Each row is followed by its class.
 180  187  -89  141 -114 -218  -24  101   92 -133  -17 -401 -165 -108  -37   81  239   45  473 -242  182  177 -141  -42 -417 -128 -121   93 -230   11  170  211   17  119   64  -84   68  -92   67  132  112 : <111>
 -73   -9  -76 -672  -39 -416 -129 -176 -248 -207  -26 -282 -128 -240  322  129  362 -304  279  -97  218  279 -153   39 -260 -123 -123  191   66 -286   67  108  -32   54   75   73  314  -10  310  206   26 : <150>
-111    8  -58 -350 -272  -73  -85  -14 -361  191  -65 -330  286  112  400  118  179 -275  313  290  -59 -363    3   53  139 -225  -92  440  176 -261  -24  -45 -142  292  -69  170  274   53  242  245   10 : <150>
-112  -94  116   22  186   -4 -236  -88  116  314  102  311  109   32  147  -57  302  309   -4  244 -216  -40  -67  222   32  -28   59  -19    5 -139 -148 -226 -182  157 -114 -104 -184   25  181  -46  294 : <156>
-103 -390  -76  276  155  -37 -275  124  147  395   73  106   39 -198  179 -191 -159   78 -144  174 -281 -393   67 -440   71  -31   59 -168  244  -72 -354  -83  136 -123    7   -2 -159  136  -19 -202  -19 : <154>
-205   33   58 -188  -76 -156  -34  133 -183  238   61  -73  -68  146  105   70   43 -287  899  -65 -139  -83  151 -157 -253 -408 -142    9 -132  -70 -111  139  318   36  257  221    5  -29   83   -5   58 : <154>
-341 -130  211  -53 -140  128   65 -137  -72   -7  -17   -9   88    8 -300 -198   87  212 -281   98 -149 -178  179 -198  108  240   61 -112 -204  119   59 -161  266  -66 -417  -80 -126  120 -150 -196  -97 : <111>
 282   51   62 -397  -69   -4  -88  227 -265 -124 -109 -229   77  436  -66 -234 -304 -347   77   18 -266 -199  163  235  298 -234 -165 -120   -1   50  208 -104   86  -31  -90  689  -22 -380  315  242 -218 : <111>
 469 -109   13 -123 -122  -17   28  130 -312  303   38  -15  314  -53  120  -76 -158 -199  579   46 -244 -677  -24   66  233 -346   38  -35 -160 -315  106   23 -161  466   20  -28  273 -259  364  134  311 : <172>
 161  -91  206 -248  -76 -263  148  -61   32  344  -78  109  373 -101   28  133   68  157 -195  158 -167  -53   -8  115   38   62  253  117  133 -196   85  -26 -469  304  123 -236  -17  -59   78 -136  240 : <150>
 -45 -117 -546 -350  140   17 -209 -297   20 -138  -52 -195 -397  104  319 -148  268 -249 -388  121  233  363  103  -12  129   47   88  223  -67   29  -82 -276  240   45 -324   -1  222 -375 -186 -116 -251 : <150>
-288  136  -80 -466   89 -523   48   65  -82  404   55 -177  106   -2  494  114  268 -230  651   -8 -151  236  338  -18 -215 -425  -36  497   13 -509 -170   -8   84  107  389 -204  255 -188  462  -29   37 : <111>
   6  383  -99 -121 -102  157  -68 -152  -40 -305 -124   97  -51   81  374   53   16   73  213 -137   15 -367  -20  135  110   74  -54  113  -10  101  217  -37  174  113  -32  272   14    3 -453 -241 -134 : <172>
 -11  -31  169 -278  201 -281  190  199  102  375   75  -26  287 -142  193 -227 -381 -135  -55 -106 -552 -128  192 -164   27   68  -63 -190  232   19 -255    3  -87   42  764  -93 -179  205  258 -190 -172 : <154>
  90  -36  -80  -90  277 -220 -390  183    6  -93  -14  123  129  -63  -39 -251  147   84  333   60 -195  175   92   92 -148 -307   10   54  -56 -253  -66  -56    0  -69  197  154  -55 -351  630  -31  -14 : <111>
 -75  -86   10  335  145   63 -150   81  252  -80   16 -205  150   13 -412   44  -29  101  228 -204  -37  159   68 -125 -121 -343  223 -200 -301  163   73 -118   65 -410  211 -102   10 -221  -14  110  175 : <67>
  93  489  -51 -170  182 -297  -24 -222  112 -139  -49 -282 -134 -154  155  380   89  -24  113 -413  154  540  -36  137 -596   14   62  182  170  -70    9  152   83 -277  137  134  -12  205 -239 -397  -56 : <186>
 -83  201  -91   50   74  490 -317   10  -48 -232  205  285  199  377 -401  286  193  174  268 -184  102  356    7  337   22  -32 -193  -61 -293  275  114 -212  179 -166  -78  241   14  -33   16  -89  452 : <192>
 -23  -60  -91   32  141  273 -259   73   -5    0  194  248  176  447  -89  -98  132  102    1  283 -217  330  200  248  342 -105 -153   38 -234  277  137 -306 -212 -264  171  -71  -31    0  188  124   96 : <156>
-309  260   -6 -401 -194  207  208  -53 -337 -158 -215 -273  188   44  107  296 -468 -166  496 -144 -151 -237 -160    8  -24 -136  218 -225   24  254  106  358  107 -121   63  387   24  129  -43  -13 -121 : <150>
 199  159 -179  358 -103   -8 -245  284   91 -134  -35   13   24   85  160  162   19  259  195 -101  158 -221 -157  186 -107  -32 -111  198   51   17  136   84   50  210  -29  468    6 -187 -255  102  202 : <68>
  58  -87   56  476   -6   73    0 -154  107  329  272  170  -41 -254 -189   72  218  195  192  -55  135  -86   48 -333 -170 -126   78  -12  -19 -127  -90  -23   20  210   76 -376   86  412  -34 -220  261 : <68>
  75  -17 -308  160 -206  -94   72  -46 -214 -336  -95 -731  -88 -185  204 -239   14 -216  159  100   42 -228 -185 -105  138   39 -209   54  269  155   21   32   23   -6  -46  592  161  103  -11  102  -72 : <172>
 -38  173  -55 -195  246 -211  236  101 -151   -5   33  -24   38   53  417  -95 -222 -452  197   70 -300  -61    1  382  279   -1 -400  -74  272 -123 -189 -154  -51  236  269  151  -43   -3  481   89  -69 : <172>
 -43  123   67   37   70    3    7  317 -352   21   62  320  266 -219  -46  141   97  161  739  -98 -100 -320  107 -132  -66 -377 -149   32 -127 -190   58   31   19 -161 -138  -98  204   88  262  349  119 : <140>
  83  193  123   14  266 -455  170  208  319 -406  -71  -91 -385   17  171 -395  200  112 -143 -257 -157  660  285  188 -439  434 -130   87   25  214  -91  118  107 -424   95  161 -369 -276 -208 -124 -387 : <192>
-216 -403 -183  445 -254  227 -232  -22  -17 -344  118 -144  124  -77 -500  359  -65 -237  -21 -176  117   24 -238  -60 -159 -132  161 -351 -315  252   94   -5 -337  112  347 -375   56  382  218  161  183 : <111>
 244  -97  -71 -432 -168 -267 -184  -50   67  -11 -194  -59 -137   15  240  -21    6 -322 -256   23  190   31  -98 -101 -203   17   42   60  190  -33   73  175  214  135 -339   64  173 -182 -247   15 -282 : <172>
-111 -245   -5  406  188  315    8 -215  189   57   60  -54 -186  301  138 -213 -319  -46 -557  330    6 -134 -191  108  601  528 -197 -195  437  227  -72  -98  -74 -215   22  470 -496  268 -421  -70 -102 : <192>
  15  -47  -86  249   -6  121 -291  104  137  -49  155    9  135  154 -185   84 -175 -135  188  -14  -83 -131 -263  -85  -30  -58  -70 -221  109  298   83  -19  -13  134  363  312 -255   74  196  -36  -37 : <156>
 247 -271  286  250 -253 -110  101  207  157  168    1 -253  330  291 -355  250 -293 -448  -16  234 -211   72 -191  284 -140   68  -28 -338   69   67 -125  -41 -414  150  198  -15 -322  -12  399  241  166 : <192>
-104  -90   35 -165 -258 -165  -21 -138 -408   -8   69 -509   89   -3  390   30  100 -374  281   57   55 -410  130 -113  146  -87 -363  192  343 -231   55 -115  132  241   -1  161  273  103   31   76 -118 : <156>
 -99  -16  190   64  -52 -103   45   89 -225   16 -103  -36  -53  489 -157 -190  -43 -302  218  228  -67 -376  243  -57  287   -3 -295  -16 -140 -118  -15 -191  326  -74 -492  209  -94 -434   92  -20 -196 : <67>
-114   22  368  -31  -71  -56  228  -35 -131   52  -29  165  195  -62  -89  -79 -315  278  113  -73 -231 -595   77 -237  332 -192   39 -197 -285 -264   71  115 -209  -82  408 -677   41   85   88 -143 -172 : <192>
 101  -95  -62 -449  -66 -461 -211 -118   -9  330   18   47   91   -4  382  199  -77 -104  -52   18  -43   96 -101  164 -278 -192   24  -59   66 -183   87  -22 -265   72  288   12  -29  107  174   74   63 : <68>
-135 -348  -71   65  -18   11   78 -125  181 -432  -60   51 -110  -62 -100 -141 -142   79 -447   50 -189  -55 -140 -130   95  210  173 -415   54  467  144  -21 -103 -311  303   52 -303  155 -313  111 -202 : <140>
-315 -121  499 -335  -40  -62  122 -128  -30   53  -18  441  231  173 -319  153  105   69 -217    3 -165 -158  305 -158  138  -15  -53   80  -96 -250  160 -216  -47  -43  252 -425  -34   -5   45 -376  -10 : <172>
 392 -217   28  238   13   97 -209   -5  247 -252  222  374  -92  205 -514  -11  360  -67  -63 -306  389  432  118  276 -365 -149  145  -42 -599   96  455 -140 -121  137 -186 -493  -81 -616  180  -66  100 : <154>
-108  -63 -253  525  216  158 -413  317  143 -114  235   29   33 -185 -205   26  370  256 -156   51  166  706    0  241 -231 -204  -97  300 -254  128  -85 -266 -135   67   17 -257  152  -74  407  301  361 : <156>
 179   46  497  -66 -269  121  -22   14 -170  110  -46  467  194  204 -193   16  -78   38   63  136 -142 -278  172  -61  154  -12  -46  -66   67   22  376   58 -173    2 -411   13  -38  134  -65 -239 -138 : <68>
-307  344   18 -235  181   18  -51 -116 -100 -189   10  307   55  185  198   55  176  253   78  -22 -168  303  191  326   12  -50  -34  215   14  -36  196 -162  -42 -361 -194  263  -24  -85  222 -316  -81 : <140>
 -72  126 -212 -460   30 -323  184 -276  -33  131 -208 -497   43 -172  441  -75  -23 -146  399   31  -66   45  -17  -82 -186  -97  309   51  202 -163 -105  332  137  -53  155  236  158   37 -180 -294 -185 : <67>
-327 -333 -303 -499 -209 -288 -176 -303  151 -165 -176 -597  -41  126  220   31 -246 -359 -360   12  -89  306 -141 -134  -64  -22  122   17  108  205  190  -40   15  -76  584  169   -8 -232  -70 -111 -327 : <186>
  73 -112   84  239  131  257 -225   62    4   30   74  550  110  204 -164  -88 -221  168  180  144 -342 -649  119 -273  307 -201  148 -409  -27   99   18 -123   66 -347  -14   90 -302  -38  -66 -277 -142 : <150>
 -87   48 -548  -91 -186  481 -571 -268   44 -685   89  -45  -52  146 -158  513  592    7  352 -382  446  528  110    6 -175  -47    6  261 -187  249  317  -52  341 -344   67  122  350  230 -693 -100  195 : <156>
-318   84 -218  122 -260  315 -189 -293 -511  410  131 -173  321  147 -137  269  -98  -13  466  219  205 -515  -16 -237  245 -370    3   72 -315 -140  100  -80  177  379 -128 -210  303  246  317 -136  254 : <150>
 218   97  -54  157 -141  190 -131  288  147 -272  -48   97   62  265 -301  -37    0  -71  124 -267 -254  164  197  181 -110  -68  -37  163 -352  258  171   63  -87  303  517 -106   57  -58   67   26   80 : <186>
 192  -41  447 -194  158  -71   43  174   37  222   43  464  139  152  249   41  -22 -160  -32   89 -136  -30  272  167  208    2 -285  -35  240 -332  -94 -107 -373   24  -15 -201   24  208  357  -74   14 : <150>
-275  -33 -232 -176  -18 -151   46 -184  -10 -188   82 -303 -119 -356  195  196  -34   47 -152  -20  230  326 -294   -7 -162 -122  188  -72   62   37 -241  140   29 -122  399 -158   90  282 -145   96   -2 : <186>
 261 -343  229   40   59 -374  -50   28  211 -258 -139  161   -7   64 -206  149 -258 -326 -220 -150  -87  -56    7  -48   37  -68  212 -282  138  -34   -2   13 -208  -96  345 -114  -80  -94 -140   55  -64 : <68>
  -9 -365  103 -182  168 -401   37 -329  134  183  195  494  -43  -88  181   -5  384  103   44   62  177  164   30 -114 -271   13   44  -63  103 -334  -41 -210  -18   19 -213  -87  128  -77   71 -401   55 : <140>
  37 -385  -70  341  -47  236 -305   47  193 -357   25  -22   43  -86 -288 -246  -55 -167 -178   12   12   21 -166   71  115  -87  -39 -239 -119  100  -60 -186 -141   66  175 -170  -61  -76  131  178  -84 : <140>
 300  276 -461 -144  133 -363  171   73   83 -164  -23 -386 -453   63  436  -54  -94 -284  196 -242   53  386 -211  377 -354   -5   94 -228  -15  270 -126  243    8   32  170  416  -49 -101 -164  323 -222 : <67>
 211  105  -72  181  259 -205  226  377 -109  249   46  247  137   75  124 -358 -133   43  602  213 -257 -443  219  -52  351 -378    0  -51  -93 -161 -123   50 -119   86  142   57  -76 -147  404  108 -117 : <67>
-114  143  -34 -147  201   -9 -326   61 -199   95  124 -159  -73  -72  394  195  343  -64  433 -102  147  203  150  121 -170 -286 -388  348  -47 -417 -116 -230  127 -105 -454  123  331  -33  512   35  353 : <68>
  12  100 -102  -70 -287  300 -511 -230  149 -106   43   49  182  -16 -133  435  449  203 -109 -262  137  164  -78   55 -477  -88  201  128 -170   57  242 -131 -106  252  281 -264  355   56 -184 -181  308 : <192>
-190 -322  -36 -290 -202 -146  -90 -364 -187 -106   43 -268   79  -24 -155  248   17  -24  -81  185  -48  275   51 -249 -102   34  250   27  -22   41   83  -45   81 -143  328  -59   40   58  -82 -240   38 : <186>
 213  170 -163 -647 -164  -89   37 -252 -149  -51 -159 -702 -114  -51  784 -133   75 -261 -395   98  198  381 -147  574 -119  191 -235  262  217  -37   45  -35  -49  194 -250  211  316 -220  -89  233    9 : <140>
-364  314  209 -208 -201  127  240  295 -687  369   29 -344  317  281   78  262  -83 -181  626  311 -197 -223  267   36  254 -365 -329  388   48  -76  -23  -45  148   -5 -448  429  209   75  444  227  222 : <150>
 260  -39    4   -5  383 -287  -36  170   72   66  107  275 -148   44  364 -144   83  -70  -15   36 -198    1 -286  433  -77  127 -339 -101   74  -76 -227  -97 -166  -39 -175  413   11  124   97  200  231 : <172>
-109   48   22  337  -93  174  -88  205  -21 -595 -178  -30 -176  295 -323 -367 -306 -113  -95    0 -248  -25  241  -30  185    1  -64  -46  -61  380  132   58  133 -162  304  277 -340 -237  -21 -102 -553 : <192>
 -61  -78 -159  149   37  241 -196 -149   69 -218  130  521 -202  202 -190  126  389  160 -252  115  210  276   33   86  -68  195   21   27 -116  253  167 -262  130 -316 -660  160 -242  -75 -265 -159   57 : <192>
  -1 -235 -192  124  -29  482  -59 -218 -365  230  128 -324  364  -75 -352 -420 -322 -129   70  334 -210 -564  -98 -181  658 -188  -19 -292 -269  -51  -82 -129  108  422  174 -361  262  -13  449 -126  154 : <67>
 223 -251   42 -437  -87 -371  100 -418  287 -174 -100 -131 -231 -384  510    5  229  -74 -379 -105   87  130  -25  -84 -310  398  135 -207  229 -268 -174  110  -77 -274  113 -368   92  238 -527 -312 -117 : <192>
  56 -108  144  -52   66 -476   79 -129  231  100    6  154  110  379  204  122 -140 -241  110   -4 -270  183  177  210   16   -1   12  -19  -24  -23  165 -235 -265  -13  303 -329 -243 -439  123 -278 -102 : <156>
 280 -226   45  309  -84  387   27  124 -148   17  -14 -354   24  306 -429 -240 -176 -183 -359  261  114 -102 -139   96  194  218 -333 -153  -28  337   67 -100  -32    5 -269  425 -110  -89   30  256  196 : <186>
  25 -192  -59 -286 -220  155 -313 -245  -43  256   85  277  277    9   90  162  342  228  -67  164   49  -33  127  -15 -170  -84  133   91    2 -101  105 -180  -69 -209   74 -126   16  180 -259  -50  219 : <172>
 -22   80   32  -33    7  -68   42  101 -167  240  213  -51  116  -64  -25  182   67   18  262  -11  -12   55    1 -144 -221 -185   -9  134  104  -66 -194   21    5  -32  294   51   98  150   87   76   83 : <140>
-270   61  -76  131  -14   84  287 -167   64  -45  -43 -250  -42  -36  -11 -208   75    2  -58  131 -161  181  290 -102  228   51   62  265    9 -117 -115 -105  -30  -69  411 -263  142   58    8 -243 -232 : <150>
-472 -215  -36   12 -126 -307  199  -28  287  239   63 -118 -153 -379  -33   57  310  277 -120  -23 -127  297   74 -238 -763 -174  556  107 -319  -40 -203    3    9 -174  206 -385 -226  -93    2 -100  -15 : <150>
  89  -96  -87 -453 -266  -76 -179 -299   -9  217 -140 -210 -104  319  365 -100  -46 -151 -315  256 -161  145 -163  443  -12   81  128   95  -25  -55  -52 -181 -177  138  -70  358  -97 -311   25    7   56 : <186>
 -69 -337 -166  667  102 -130  -48  116  112  -41  142 -455  -84 -604 -218 -184   57  177 -135 -210  277   26  -67 -411 -424 -214  -92  -25 -220  -80 -294   57  112  -51  475 -605  252  178   13  212  215 : <140>
-100   37   85  120 -355 -139  -34   99  166  127   46 -749 -146   12  140  354  237 -265   59 -107  -53  270   11    8 -531  100    7  315  125   41 -126  -13   42  149  -59  248  -16  120 -206   50  124 : <68>
-226  151  -48   31 -338  -32 -116  120  149 -557 -127   68 -167  276 -267  348  123  202 -281 -274   12  468  -51  302 -375  -17  271  133 -341  428  320   36 -261   -6  574   22 -113 -224 -317  255 -101 : <192>
  52  -31  -39 -330   66 -209  -65  191  -17  -95 -114  139  -39 -197  226 -366    5  -65  -54   87 -237 -155  -34 -107  -55  141   16 -230  238  158 -146  173  179   70  -77  203  -82   81  -19  197 -355 : <156>
  76  175   98 -548  312 -355  185   14 -179  429   54  401   95  119  543  -54  105 -289  443  141 -137 -119   79  249  129   25 -285 -189  320 -306 -310  -29  -72  -97 -289  136  -80  119  237  -26    0 : <150>
 112   36 -134  151   83  -33  -77 -286   44  262  -99 -259 -368    4  344 -318 -213   96 -361   46  271  153   26    0   45  119   46  228    1  -55   49    2  324  217 -498  192  192 -280 -257 -299 -106 : <154>
 180   66 -102   -4  410 -198 -243  155  199   15  126  282 -178 -166   26 -151  431  257  147   26   75  320   16  -70 -260 -164 -140   15  -59  -77  -76 -103  196 -292 -260  105   16 -178   89 -148  160 : <172>
 141   22 -370  295  162 -386   42 -211   98  150  -46 -362   56 -292  207  175   50  114  200  -78   95  127 -135   17 -457 -179  212   49   50 -169   -9  -31 -110 -232  248  125  231   -2    5  -62  302 : <172>
 315   43 -221   44 -190  -33 -416  168   74 -216  -99 -307  342 -316 -186  129  261  154  346 -315   -8  -18  -45  -42 -507 -437  273  289 -239 -132  253  161 -167  370  477 -136  373 -155  346   46  222 : <154>
   6   66   70 -260  179 -230   27   49 -162  316  -42 -199  218  -58  -55  -24  151   54  504  -17 -181   47  179  -35  -48 -395  105  179  -26 -192  110    7  220 -209 -514  244  141 -267  153   21  229 : <150>
  73  361   96 -413   55 -522  442  220 -246  101 -154 -313 -110  -70  586  -80  -65 -110  568  100 -346 -309   22  190  -77  -80   33   45  248 -152  -87  232   54  -45 -267  527 -335 -206   28  221 -263 : <140>
-394   94  -91  266 -105   83 -132  -37  114 -277   24   -8  -64   55 -267  486  225  341  226 -373  224  254   40 -195 -354  -64   46  203 -322  162  223   36  178 -309  179 -108  110  190 -531  -74  116 : <186>
